Each row has a name. Each piece below is followed by the name of the row it came from, unless a question asks for something else. Each question is about the rows just above it.

j_477: [ 98 157 159 158  96  96  98]
j_828: [157  99  99  98 158  99 101]
j_402: [157  99  99  98 158 159 159]
j_518: [ 98 157 159 158  96 159 158]
Among the named rows, does one hold [100  99] next to each other, in this order? | no
[ 98 157 159 158  96 159 158] | j_518
Which row holds [157  99  99  98 158 159 159]? | j_402
Is [159 157  98] printed in one of the named rows, side by side and in this order? | no
Does one of the named rows hold [ 96  96 158 159] side by side, in this order? | no

j_741: [118 134 144 116 128 148 129 128 131 132 103 134]
j_224: [127 139 123 116 122 132 128 121 124 115 141 129]
j_56: [127 139 123 116 122 132 128 117 131 122 121 118]
j_402: [134 142 132 131 155 127 137 139 118 143 136 128]
j_951: [130 126 117 111 122 138 128 117 120 118 143 139]
[127 139 123 116 122 132 128 121 124 115 141 129] | j_224
Among the named rows, does one hold [111 122] next to each other, in this order? | yes

j_318: [151 155 153 105]
j_828: [155 155 151 104]
j_224: [101 101 100 151]
The row with [155 155 151 104] is | j_828
[101 101 100 151] | j_224
Is [101 101 151] printed in one of the named rows, side by side and in this order? | no

j_477: [135 153 111 135 132 157 124]
j_224: [127 128 128 128 128 128 128]
j_318: [132 142 118 132 130 145 126]
Among the named rows, does one hold [111 153 135] next to each other, in this order? | no
[127 128 128 128 128 128 128] | j_224
[132 142 118 132 130 145 126] | j_318
Among the named rows, does one hold [128 128 128] next to each other, in this order? | yes

j_413: [123 122 126 127 139 128 128 129 136 134 126 116 136 134 132 131 132 134
 123 130 123 136 134 132 144 123 128 128 114 119 133 129 127 129 134 125
 136 122 134 126 137 134 123 123 122 133 144 128 129 130 122 125 114 127
 117 131]
j_224: [123 122 126 127 116 128 128 129 136 115 126 116 136 134 132 131 132 134
 123 130 123 136 134 132 144 123 128 128 114 119 133 129 127 139 134 125
 136 122 134 126 122 134 123 123 122 126 144 128 129 130 122 125 114 127
 117 131]
j_318: [123 122 126 127 116 128 150 129 136 115 126 116 136 134 132 131 132 134
 123 130 123 136 134 132 144 123 128 128 114 119 133 129 127 139 134 125
 136 122 134 126 122 134 123 123 122 126 144 128 129 130 122 125 114 127
 117 126]
j_44: [127 127 122 132 119 133 124 125 125 123 137 136 126 131 130 131 122 111
 131 121 135 122 125 130 116 135 131 126 127 126 140 136 127 125 113 125
 136 125 129 136 130 124 132 126 146 133 134 121 123 116 124 119 130 125
 123 121]
j_951: [123 122 126 127 139 128 128 129 136 134 126 116 136 134 132 131 132 134
 123 130 123 136 134 132 144 123 128 128 114 119 133 129 127 129 134 125
 136 122 134 126 137 134 123 123 122 129 144 128 129 130 122 125 114 127
 117 131]
j_402: [138 138 133 118 135 126 131 125 131 123 120 122 112 125 136 135 122 128
 118 130 127 119 120 119 127 123 123 116 130 139 126 129 135 132 144 142
 124 140 124 119 126 130 117 128 111 126 128 132 134 124 122 128 138 119
 123 121]
Is [136 135 132 131 132] printed in one of the named rows, side by side and in this order? | no
Among the named rows, does one hold [127 119 120 119 127] next to each other, in this order? | yes

j_318: [124 146 134 117 130 125 114 141 134]
j_44: [124 146 134 117 130 123  98 155 131]
j_741: [124 137 134 117 130 125 114 141 134]
The row with [124 137 134 117 130 125 114 141 134] is | j_741
Does one of the named rows hold [117 130 123  98 155] side by side, in this order? | yes
Where do [124 146 134 117 130 125 114 141 134] appear? | j_318
Among the named rows, does one hold [130 125] next to each other, in this order? | yes
[124 146 134 117 130 123  98 155 131] is in which row? | j_44
Is [130 125 115 141] printed in one of the named rows, side by side and in this order? | no

j_402: [130 140 155 123 143 152 162 108 137 108 125 137 129 115 130 158 116 121
 136 130 123 126 151 150 118 141 111 135 108 142 117 142 130 137 121 106]
j_318: [147 130 106 139 131 135 111 154 113 129 137 112 112 107 119 122 140 135
 120 116 152 121 110 119 108 151 147 146 156 117 139 134 124 157 131 120]
j_44: [102 125 137 125 129 105 101 113 139 156 128 129 122 130 139 139 136 154
 115 140 137 133 117 129 136 101 107 119 147 115 122 107 111 121 156 141]
Does one of the named rows hold [137 101] side by side, in this order? | no
Is [111 135] printed in one of the named rows, side by side and in this order? | yes

